Below are the code and all the weights of a small trained network. Each question names an input and a class and asks about switching units off, where a switched-off unit gives its printed mean instead of its output.

import numpy as np


def w(rows, s, z=0):
    codes = np.array(rows[::2]) - 128.0
    scale = np.full(codes.shape[1], s)
    scale[-1] = z or s
    return codes * scale


def f(y):
    return np.maximum(y, 0)


def log_softmax(a):
    a = a - a.max(-1, keepdims=True)
    return a - np.log(np.exp(a).sum(-1, keepdims=True))


def net(x, mask):
    res = np.array(x, float).reshape(1, 5) / 4 @ E
    y = f(res @ A[0][:, :-1].T + A[0][:, -1])
    res = res + np.where(mask, y, B[0][:, -1]) @ B[0][:, :-1]
    return log_softmax(res[-1] @ U[:, :-1].T + U[:, -1])


A, B = {}, {}
E = w([
[122,24,106],'x0',
[129,127,128],'x1',
[249,122,123],'x2',
[127,128,128],'x3',
[141,144,39],'x4',
],0.016)
A[0] = w([
[116,134,151,245],'N1',
[210,118,101,101],'N2',
[236,107,185,122],'N3',
[117,102,182,255],'N4',
[89,132,189,102],'N5',
[244,80,171,157],'N6',
[154,141,139,65],'N7',
[156,121,168,83],'N8',
[79,149,103,82],'N9',
[119,9,110,134],'N10',
[116,42,121,132],'N11',
[160,59,134,96],'N12',
[124,13,60,13],'N13',
[130,2,183,67],'N14',
[143,124,198,67],'N15',
[113,130,47,183],'N16',
[246,110,102,147],'N17',
],0.022,0.0071)
B[0] = w([
[74,179,155,171],'N1',
[200,168,122,208],'N2',
[82,154,40,233],'N3',
[133,176,218,187],'N4',
[145,175,175,178],'N5',
[73,88,47,242],'N6',
[147,141,103,149],'N7',
[137,148,80,156],'N8',
[97,82,121,174],'N9',
[202,1,146,219],'N10',
[189,70,167,193],'N11',
[158,56,96,176],'N12',
[29,27,121,213],'N13',
[244,133,166,208],'N14',
[94,153,83,168],'N15',
[47,88,170,204],'N16',
[212,201,74,250],'N17',
],0.045,0.022)
U = w([
[136,192,201,131],'0',
[210,100,204,214],'1',
[23,137,106,253],'2',
[108,48,149,64],'3',
[72,180,51,18],'4',
[247,100,76,27],'5',
[202,176,83,227],'6',
[137,48,33,95],'7',
],0.011,0.0057)

Each question gives the input, the list of numbers given to net, and the class t.
The units are the neurons (one row each of A and B). Each row of codes is followed by its name. A weight is (code - 128) times the scale printed after its matrix; where a second scale follows, it is the last column's (A, B and U).
mask holds one flag per neuron, in row order. A switched-off neuron (its flag False) gives its mean, the last column of its row in B, instead of its output. The means were averaged over made-up inputs and are rounded, as every weight is.
A unit's drop is (log p(t) with every unit on - log p(t) with that unit switched off) / (log p(t) with every unit on - log p(t) with every unit switched off).
The circuit of an input: a set's keep is (log p(t) with only the set's units on - log p(t) with every unit switched off) / (log p(t) with every unit on - log p(t) with every unit switched off). Starting from the 12 units with the biggest drops (on a tie, the unit counted first), units are removed one at a time, each time the one whose removal leaves the highest keep (on an exact tie, the one counted first), for as long as the keep stays at least 0.8.
circuit, biggest first: the units of the circuit, biggest drop first
most important unit: the unit with the biggest drop
top k neurons: the k neurons with the biggest drops, biggest first
drop of u: that unit's drop, to one decimal
input [7,1,3,1,-6], class 5: circuit, biggest first => N14
input [6,7,0,4,-2], class 1: top 2 neurons => N14, N17
input [5,3,0,8,0], class 1: top 4 neurons => N14, N3, N11, N6
input [1,-1,-1,2,8], class 3: circuit, biggest first => N3, N16
input [-3,-7,-8,-2,0], class 0: top 2 neurons => N6, N13
input [-2,-7,8,-8,-8], class 4: top 2 neurons => N6, N3
input [-4,0,-2,-1,0], class 0: top 3 neurons => N6, N13, N3
input [6,1,6,7,-7], class 5: top 2 neurons => N14, N17
input [1,1,1,-1,-6], class 5: top 2 neurons => N14, N16
input [-4,2,1,4,7], class 6: top 3 neurons => N13, N10, N6
input [-4,-7,6,7,1], class 6: top 3 neurons => N17, N2, N13
input [-3,0,8,-4,6], class 6: top 2 neurons => N17, N2
input [7,6,8,0,-1], class 5: top 3 neurons => N14, N17, N2
input [7,8,3,-3,-5], class 5: circuit, biggest first => N14
input [1,-7,3,3,-1], class 5: top 2 neurons => N13, N16
input [0,2,-3,3,8], class 2: top 3 neurons => N10, N14, N11
input [1,8,-3,-1,3], class 3: drop of N3 => 0.1
input [0,2,-4,2,1], class 2: drop of N14 => 0.4
input [6,-3,1,5,-4], class 5: drop of N14 => 6.5
input [1,4,-4,-6,5], class 3: most important unit => N3
